Here is a tiny trained network, its code and every weight. The questions are about switching its units off for an input and a class, where a switched-off unit gives its printed mean instead of its output.

import numpy as np


def w(rows, s, z=0):
    codes = np.array(rows[::2]) - 128.0
    scale = np.full(codes.shape[1], s)
    scale[-1] = z or s
    return codes * scale


def norm(h):
    return h / np.sqrt((h * h).mean(-1, keepdims=True) + 1e-5)


def f(y):
    return np.maximum(y, 0)


def log_softmax(a):
    a = a - a.max(-1, keepdims=True)
    return a - np.log(np.exp(a).sum(-1, keepdims=True))


def net(x, mask):
    res = np.array(x, float).reshape(1, 4) / 4 @ E
    u = 0
    for l in range(3):
        y = f(norm(res) @ A[l][:, :-1].T + A[l][:, -1])
        res = res + np.where(mask[u : u + 16], y, B[l][:, -1]) @ B[l][:, :-1]
        u += 16
    return log_softmax(norm(res)[-1] @ U[:, :-1].T + U[:, -1])


A, B = {}, {}
E = w([
[158,128,170,132,164,158,122,92,108,116,100],'x0',
[99,154,153,179,82,96,73,69,53,158,53],'x1',
[189,73,68,135,66,101,118,30,144,58,137],'x2',
[157,254,139,64,121,108,66,148,123,104,118],'x3',
],0.0066)
A[0] = w([
[154,156,77,112,104,143,101,125,91,37,155,156],'L0N0',
[115,173,115,93,217,92,183,117,139,156,121,148],'L0N1',
[156,102,100,34,167,203,167,217,154,70,160,31],'L0N2',
[150,66,88,105,162,99,88,108,178,41,85,68],'L0N3',
[212,196,94,94,111,106,115,160,129,120,142,112],'L0N4',
[86,106,139,148,181,125,53,117,152,158,138,116],'L0N5',
[119,140,158,185,127,102,175,95,161,130,185,155],'L0N6',
[96,182,138,121,190,133,207,137,161,74,88,51],'L0N7',
[193,94,141,168,129,180,57,147,61,182,86,183],'L0N8',
[163,186,173,49,147,112,116,180,98,118,132,56],'L0N9',
[87,163,164,107,57,48,86,99,91,168,96,145],'L0N10',
[214,132,139,78,97,84,93,142,114,141,134,4],'L0N11',
[129,109,125,2,205,170,126,132,203,57,197,25],'L0N12',
[110,51,131,151,213,121,131,144,128,120,176,82],'L0N13',
[154,147,101,99,135,155,152,160,96,178,130,20],'L0N14',
[106,192,175,128,211,118,118,231,154,196,185,88],'L0N15',
],0.0069,0.0019)
B[0] = w([
[133,62,151,103,125,74,143,138,146,60,163,199],'L0N0',
[41,127,133,159,200,142,114,142,141,92,161,177],'L0N1',
[193,207,106,214,93,106,144,131,140,245,50,226],'L0N2',
[119,60,65,72,155,55,124,107,139,81,115,190],'L0N3',
[71,118,195,73,87,167,247,56,60,112,191,205],'L0N4',
[107,103,82,130,152,152,71,81,152,77,153,156],'L0N5',
[120,225,121,133,125,108,138,136,60,123,190,160],'L0N6',
[103,99,90,141,116,157,79,149,85,174,110,163],'L0N7',
[162,111,75,114,47,88,123,229,119,158,68,196],'L0N8',
[58,78,216,134,31,96,97,59,217,146,196,208],'L0N9',
[128,163,132,163,149,51,201,124,136,144,68,235],'L0N10',
[155,156,152,121,96,226,176,134,70,152,183,168],'L0N11',
[205,203,87,237,76,2,146,99,197,86,73,232],'L0N12',
[88,129,230,162,42,129,71,71,163,169,208,186],'L0N13',
[56,96,120,88,234,62,72,136,118,91,157,148],'L0N14',
[127,16,112,101,182,146,80,166,69,64,95,254],'L0N15',
],0.005,0.0071)
A[1] = w([
[154,173,130,151,136,172,110,117,250,121,111,29],'L1N0',
[118,148,48,124,104,93,114,60,152,65,105,46],'L1N1',
[154,178,153,116,68,49,77,123,139,151,207,93],'L1N2',
[110,216,135,50,103,146,66,133,143,74,159,135],'L1N3',
[120,39,159,129,30,106,141,152,184,154,174,67],'L1N4',
[145,120,158,126,169,100,254,142,190,129,131,183],'L1N5',
[102,123,134,140,204,223,76,130,122,170,121,102],'L1N6',
[91,42,134,173,54,86,201,88,153,129,49,248],'L1N7',
[111,104,199,126,159,170,156,61,81,222,205,155],'L1N8',
[180,85,54,65,101,109,134,196,128,63,174,157],'L1N9',
[152,142,35,151,90,189,109,199,196,92,191,113],'L1N10',
[99,82,193,126,110,176,69,170,131,175,128,47],'L1N11',
[174,155,127,199,89,124,136,189,172,169,73,119],'L1N12',
[98,80,86,168,97,164,140,78,94,202,161,69],'L1N13',
[200,140,93,119,158,95,221,44,138,81,160,99],'L1N14',
[169,88,78,97,101,138,92,118,104,123,173,23],'L1N15',
],0.0063,0.0015)
B[1] = w([
[172,217,82,216,139,150,242,149,103,174,90,144],'L1N0',
[86,42,99,90,197,72,128,176,73,96,107,180],'L1N1',
[141,102,140,88,137,180,125,99,127,190,113,178],'L1N2',
[226,127,161,71,149,254,190,64,245,173,139,149],'L1N3',
[114,137,153,66,132,194,177,39,133,125,149,182],'L1N4',
[173,203,118,190,151,102,73,113,75,195,77,163],'L1N5',
[94,108,73,132,138,116,115,205,129,50,118,149],'L1N6',
[149,190,150,121,70,142,73,196,171,163,164,250],'L1N7',
[177,148,151,132,49,142,106,8,132,131,176,149],'L1N8',
[153,40,120,181,169,145,130,181,79,135,94,158],'L1N9',
[172,169,167,158,180,103,135,114,142,110,61,145],'L1N10',
[70,40,137,82,154,158,153,133,107,82,189,162],'L1N11',
[199,171,77,97,136,85,112,116,121,117,107,176],'L1N12',
[127,192,201,31,139,176,162,51,126,117,93,159],'L1N13',
[97,47,127,98,246,106,54,146,86,130,138,192],'L1N14',
[81,94,134,40,213,49,66,97,116,102,101,140],'L1N15',
],0.0058,0.011)
A[2] = w([
[139,116,108,225,127,122,140,95,108,155,125,61],'L2N0',
[168,119,134,42,167,90,111,64,161,111,84,47],'L2N1',
[132,144,160,72,135,163,172,73,123,179,138,109],'L2N2',
[171,130,175,130,141,119,178,85,160,172,184,244],'L2N3',
[77,132,150,112,155,184,76,211,111,107,126,162],'L2N4',
[147,183,112,129,136,108,117,125,134,140,67,5],'L2N5',
[129,111,177,140,107,154,122,43,184,152,145,145],'L2N6',
[73,141,154,145,113,158,102,204,164,113,144,43],'L2N7',
[138,196,148,63,143,132,175,123,157,59,142,53],'L2N8',
[170,177,112,152,143,130,135,151,97,133,99,177],'L2N9',
[122,77,112,82,154,100,141,112,67,75,100,115],'L2N10',
[134,144,130,74,2,103,60,178,99,135,103,159],'L2N11',
[124,136,89,137,74,79,174,150,90,140,147,48],'L2N12',
[179,114,112,172,142,132,132,198,195,141,169,146],'L2N13',
[132,172,134,140,93,90,114,159,59,155,82,40],'L2N14',
[102,186,141,147,88,111,120,162,117,114,125,129],'L2N15',
],0.0083,0.0021)
B[2] = w([
[133,188,92,126,123,99,171,130,132,151,125,159],'L2N0',
[37,128,176,103,90,219,170,208,134,156,114,233],'L2N1',
[94,41,212,85,3,210,164,49,175,64,125,203],'L2N2',
[81,213,121,182,107,209,96,88,125,93,169,224],'L2N3',
[116,42,82,45,127,108,105,139,82,96,132,201],'L2N4',
[181,131,72,193,123,84,199,119,151,121,131,185],'L2N5',
[156,208,243,122,45,247,202,146,145,150,219,210],'L2N6',
[130,69,69,88,161,112,87,153,79,132,140,169],'L2N7',
[102,180,203,94,40,232,105,127,142,211,176,158],'L2N8',
[98,130,64,210,211,122,152,42,126,152,54,187],'L2N9',
[42,113,78,155,190,137,64,205,106,138,124,222],'L2N10',
[224,242,78,184,172,156,175,103,139,120,160,254],'L2N11',
[188,139,106,182,139,156,189,104,163,110,111,159],'L2N12',
[175,165,154,131,67,34,169,90,85,108,59,176],'L2N13',
[188,155,140,236,171,11,152,81,244,145,123,216],'L2N14',
[162,85,51,140,150,110,129,113,175,104,105,175],'L2N15',
],0.0055,0.0073)
U = w([
[203,235,66,204,172,55,173,110,196,176,74,141],'0',
[65,3,72,36,183,96,64,189,89,90,87,229],'1',
[97,193,192,50,28,255,178,82,187,154,225,4],'2',
],0.0074,0.002)

Each question gives the input, the list of numbers given to net, and the class t.
The units are the neurons (one row each of A and B). Each row of codes is followed by its name. A weight is (code - 128) times the scale printed after its matrix; where a second scale follows, it is the last column's (A, B and U).
mask holds one flag per neuron, layer by layer. A switched-off neuron (its flag False) gives its mean, the last column of its row in B, instead of its output. The means were averaged over made-up inputs and are rounded, as every weight is.
A unit's drop is (log p(t) with every unit on - log p(t) with that unit switched off) / (log p(t) with every unit on - log p(t) with every unit switched off).
The circuit of an input: a set's keep is (log p(t) with only the set's units on - log p(t) with every unit switched off) / (log p(t) with every unit on - log p(t) with every unit switched off). Starting from the 12 units with the biggest drops (on a tie, the unit counted first), units are removed one at a time, each time the one whose removal leaves the highest keep (on an exact tie, the one counted first), for as long as the keep stays at least 0.8.
units of the circuit, in order: the units of the circuit, biggest drop first
k most important neurons: the k neurons with the biggest drops, biggest first
top k neurons in layer l: the k neurons of layer l with the biggest drops, biggest first
drop of u: that unit's drop, to one decimal
input [-5,6,3,-7], class 2: most important neuron => [L0N12]
input [6,-6,7,5], class 1: top 4 neurons in layer 0 => [L0N3 L0N0 L0N4 L0N10]
input [6,2,-7,7], class 1: units of the circuit, in order => [L0N15 L2N4]
input [7,6,7,-8], class 2: 2 most important neurons => [L0N15 L0N12]
input [7,3,-8,-8], class 1: 2 most important neurons => [L1N6 L0N9]
input [4,-7,-8,8], class 1: 4 most important neurons => [L0N15 L0N7 L0N1 L0N14]
input [-8,-4,-3,-4], class 0: top 3 neurons in layer 0 => [L0N9 L0N2 L0N4]
input [0,-7,8,7], class 1: top 3 neurons in layer 0 => [L0N3 L0N0 L0N4]
input [-7,2,-4,5], class 2: 4 most important neurons => [L0N9 L0N4 L1N3 L1N14]
input [-8,-8,-3,-8], class 0: 3 most important neurons => [L0N12 L0N2 L0N9]
input [6,-5,-4,-5], class 0: 2 most important neurons => [L0N12 L0N2]
input [-1,-6,-8,8], class 1: top 3 neurons in layer 1 => [L1N4 L1N13 L1N8]
input [2,-7,0,-6], class 0: 4 most important neurons => [L0N12 L0N2 L0N9 L0N4]
input [1,-7,4,-5], class 0: units of the circuit, in order => [L0N12]
input [-5,-3,4,-3], class 1: 2 most important neurons => [L0N3 L0N9]
input [3,5,-1,-6], class 2: top 2 neurons in layer 0 => [L0N12 L0N2]
input [1,0,5,-7], class 2: 2 most important neurons => [L0N13 L0N15]
input [-6,-7,-6,-6], class 0: 2 most important neurons => [L0N2 L0N9]
input [8,-3,5,-4], class 1: 2 most important neurons => [L0N3 L0N9]
input [-7,-6,8,-2], class 1: top 2 neurons in layer 0 => [L0N3 L0N10]
input [3,-8,-7,6], class 0: top neuron in layer 0 => [L0N12]
input [-4,-6,-4,-1], class 0: drop of L0N12 => 1.9
input [0,-7,-3,4], class 0: drop of L0N12 => 7.2
input [-2,-5,-1,2], class 0: drop of L0N12 => 5.2
